Here is a tiny trained network, its code and every weight. The questions are about switching its units off for an input and a target symbol, where a switched-off unit gives its printed mean instead of its output.

import numpy as np


def w(rows, s, z=0):
    codes = np.array(rows[::2]) - 128.0
    scale = np.full(codes.shape[1], s)
    scale[-1] = z or s
    return codes * scale


def softmax(a):
    e = np.exp(a - a.max(-1, keepdims=True))
    return e / e.sum(-1, keepdims=True)


def log_softmax(a):
    a = a - a.max(-1, keepdims=True)
    return a - np.log(np.exp(a).sum(-1, keepdims=True))


def net(x, mask):
    ids = ['γδεζλμπστω'.index(c) for c in x.split()]
    T = len(ids)
    res = E[ids] + P[:T]
    u = 0
    for l in range(3):
        r = res
        for j in range(3):
            rows = slice(3 * j, 3 * j + 3)
            q, k, v = (r @ M[l][rows].T for M in (Q, K, V))
            z = softmax(np.where(np.tri(T) > 0, q @ k.T / 3**0.5, -1e9)) @ v
            o = O[l][rows]
            res = res + np.where(mask[u + j], z, o[:, -1]) @ o[:, :-1]
        u += 3
    return log_softmax(res[-1] @ U[:, :-1].T + U[:, -1])


Q, K, V, O = {}, {}, {}, {}
E = w([
[77,149,77],'γ',
[147,197,225],'δ',
[48,81,40],'ε',
[99,166,50],'ζ',
[151,140,113],'λ',
[108,188,153],'μ',
[160,165,83],'π',
[169,45,6],'σ',
[122,97,142],'τ',
[176,106,151],'ω',
],0.012)
P = w([
[84,95,144],'0',
[110,104,204],'1',
[90,107,200],'2',
[85,104,207],'3',
[69,102,206],'4',
[57,94,206],'5',
[5,100,185],'6',
],0.0025)
Q[0] = w([
[26,181,133],'0.h0',
[102,19,96],'0.h0',
[99,145,174],'0.h0',
[209,189,55],'0.h1',
[142,51,9],'0.h1',
[96,133,147],'0.h1',
[91,90,95],'0.h2',
[127,77,206],'0.h2',
[239,133,166],'0.h2',
],0.015)
K[0] = w([
[89,157,68],'0.h0',
[119,4,115],'0.h0',
[75,169,131],'0.h0',
[165,59,155],'0.h1',
[139,11,65],'0.h1',
[126,169,96],'0.h1',
[106,169,125],'0.h2',
[108,226,19],'0.h2',
[74,28,56],'0.h2',
],0.015)
V[0] = w([
[129,151,82],'0.h0',
[86,100,157],'0.h0',
[46,98,131],'0.h0',
[140,253,50],'0.h1',
[128,112,137],'0.h1',
[93,133,149],'0.h1',
[109,95,62],'0.h2',
[86,164,109],'0.h2',
[131,114,118],'0.h2',
],0.012)
O[0] = w([
[148,141,157,106],'0.h0',
[109,152,86,162],'0.h0',
[114,189,82,172],'0.h0',
[248,166,109,1],'0.h1',
[115,124,133,143],'0.h1',
[123,119,104,147],'0.h1',
[91,171,85,254],'0.h2',
[160,165,110,92],'0.h2',
[111,130,122,161],'0.h2',
],0.013,0.00048)
Q[1] = w([
[210,92,164],'1.h0',
[80,132,98],'1.h0',
[160,104,71],'1.h0',
[161,21,1],'1.h1',
[192,104,107],'1.h1',
[128,95,89],'1.h1',
[111,94,158],'1.h2',
[76,105,169],'1.h2',
[193,63,165],'1.h2',
],0.018)
K[1] = w([
[70,158,86],'1.h0',
[176,110,131],'1.h0',
[138,82,91],'1.h0',
[135,5,13],'1.h1',
[102,88,145],'1.h1',
[135,102,95],'1.h1',
[139,142,97],'1.h2',
[99,190,122],'1.h2',
[145,79,36],'1.h2',
],0.019)
V[1] = w([
[157,90,132],'1.h0',
[72,178,141],'1.h0',
[144,79,172],'1.h0',
[83,175,201],'1.h1',
[237,202,74],'1.h1',
[145,146,162],'1.h1',
[106,149,174],'1.h2',
[116,151,179],'1.h2',
[159,137,247],'1.h2',
],0.013)
O[1] = w([
[167,113,141,122],'1.h0',
[52,135,113,153],'1.h0',
[130,63,173,147],'1.h0',
[131,219,165,198],'1.h1',
[68,36,224,7],'1.h1',
[161,160,169,104],'1.h1',
[162,125,156,153],'1.h2',
[168,135,156,148],'1.h2',
[253,151,118,122],'1.h2',
],0.011,0.0012)
Q[2] = w([
[90,102,215],'2.h0',
[144,39,118],'2.h0',
[132,120,116],'2.h0',
[147,119,138],'2.h1',
[173,116,157],'2.h1',
[143,173,196],'2.h1',
[174,142,6],'2.h2',
[126,4,50],'2.h2',
[116,172,97],'2.h2',
],0.014)
K[2] = w([
[140,83,221],'2.h0',
[85,93,131],'2.h0',
[118,134,112],'2.h0',
[143,122,132],'2.h1',
[172,105,136],'2.h1',
[143,180,234],'2.h1',
[191,117,1],'2.h2',
[146,13,96],'2.h2',
[196,184,108],'2.h2',
],0.013)
V[2] = w([
[123,98,142],'2.h0',
[225,156,178],'2.h0',
[163,128,140],'2.h0',
[65,77,174],'2.h1',
[106,56,73],'2.h1',
[234,83,137],'2.h1',
[226,153,93],'2.h2',
[103,253,105],'2.h2',
[62,168,137],'2.h2',
],0.012)
O[2] = w([
[83,100,138,107],'2.h0',
[155,133,250,87],'2.h0',
[128,109,174,109],'2.h0',
[198,45,178,136],'2.h1',
[244,197,159,153],'2.h1',
[142,114,21,2],'2.h1',
[57,223,134,49],'2.h2',
[241,255,89,242],'2.h2',
[215,122,108,222],'2.h2',
],0.0088,0.0038)
U = w([
[233,62,96,139],'γ',
[29,99,42,16],'δ',
[171,130,199,54],'ε',
[143,37,1,151],'ζ',
[121,113,165,253],'λ',
[114,101,149,152],'μ',
[66,79,192,60],'π',
[220,137,129,91],'σ',
[209,135,3,81],'τ',
[73,224,188,169],'ω',
],0.0038,0.0062)

Each question gives the input, a string of symbols that net reads in full, and the target symbol t.
The units are the heads (3 rows each of Q, K, V and O). Each row of codes is followed by its name. A weight is (code - 128) times the scale printed after its matrix; where a second scale follows, it is the last column's (O and U).
mask holds one flag per head, layer by layer. A switched-off head (its flag False) gives its mean, the last column of its rows in O, instead of its output. The means were averaged over made-up inputs and are rounded, as every weight is.
A unit's drop is (log p(t) with every unit on - log p(t) with that unit switched off) / (log p(t) with every unit on - log p(t) with every unit switched off).
The circuit of an input: a set's keep is (log p(t) with only the set's units on - log p(t) with every unit switched off) / (log p(t) with every unit on - log p(t) with every unit switched off). Starting from all 9 units, units are removed one at a time, each time the one whose removal leaves the highest keep (on an exact tie, the one counted first), for as long as the keep stays at least 0.8.
units of the circuit, in order: the units of the circuit, biggest drop first
most important unit: the unit with the biggest drop
which heads matter: for each layer, one digit per head in row order, 1 if its drop is at least 0.15 and else 0, layers parted by /
drop when u is switched off: that unit's drop, to one decimal
input ε ω ω μ ζ π, target ε: which heads matter => 101 / 001 / 010
input δ ω ω γ ω ω γ, target δ: units of the circuit, in order => 2.h1; 0.h2; 1.h2; 2.h2
input π π σ, target ζ: units of the circuit, in order => 2.h0; 1.h2
input ε ω ω ω σ, target ζ: most important unit => 2.h0
input δ ω μ π π, target δ: which heads matter => 001 / 001 / 011
input π π γ ω, target π: units of the circuit, in order => 1.h1; 2.h2; 0.h1
input γ δ ω ω ω γ ζ, target γ: which heads matter => 011 / 011 / 011
input ω δ δ π ζ, target ω: units of the circuit, in order => 2.h2; 1.h2
input σ γ γ, target σ: which heads matter => 101 / 101 / 011
input δ ω σ ω, target δ: units of the circuit, in order => 2.h1; 0.h2; 2.h2; 1.h2
input δ ω δ ω μ, target ω: units of the circuit, in order => 2.h2; 1.h2
input π π γ μ γ γ, target π: units of the circuit, in order => 1.h1; 0.h1; 2.h2
input ω ε ζ δ, target ω: units of the circuit, in order => 0.h2; 1.h2; 2.h2; 2.h0
input σ γ ω γ π, target σ: which heads matter => 001 / 101 / 011
input ζ ω ω μ ω, target ζ: which heads matter => 010 / 011 / 101
input σ ω ω ω ω γ, target σ: which heads matter => 011 / 011 / 011
input ω ω ω γ ω, target ω: which heads matter => 010 / 011 / 001
input γ ζ δ λ, target γ: which heads matter => 011 / 111 / 001
input σ ω σ τ ε, target ζ: which heads matter => 000 / 011 / 101
input γ λ π ω ε π, target γ: which heads matter => 111 / 011 / 011
input γ ε ω τ, target γ: which heads matter => 111 / 011 / 111
input δ γ τ π δ ω, target δ: most important unit => 2.h1
input σ ω ω ω, target σ: most important unit => 2.h1
input π ε ω ω ω ω ω, target π: which heads matter => 010 / 010 / 001
input σ ω δ λ ω, target σ: which heads matter => 101 / 111 / 011
input δ γ π π ω τ, target δ: drop when 0.h2 is switched off => 0.6
input γ ω τ μ ω ω γ, target γ: most important unit => 1.h1
input γ σ π, target γ: drop when 1.h0 is switched off => 0.1
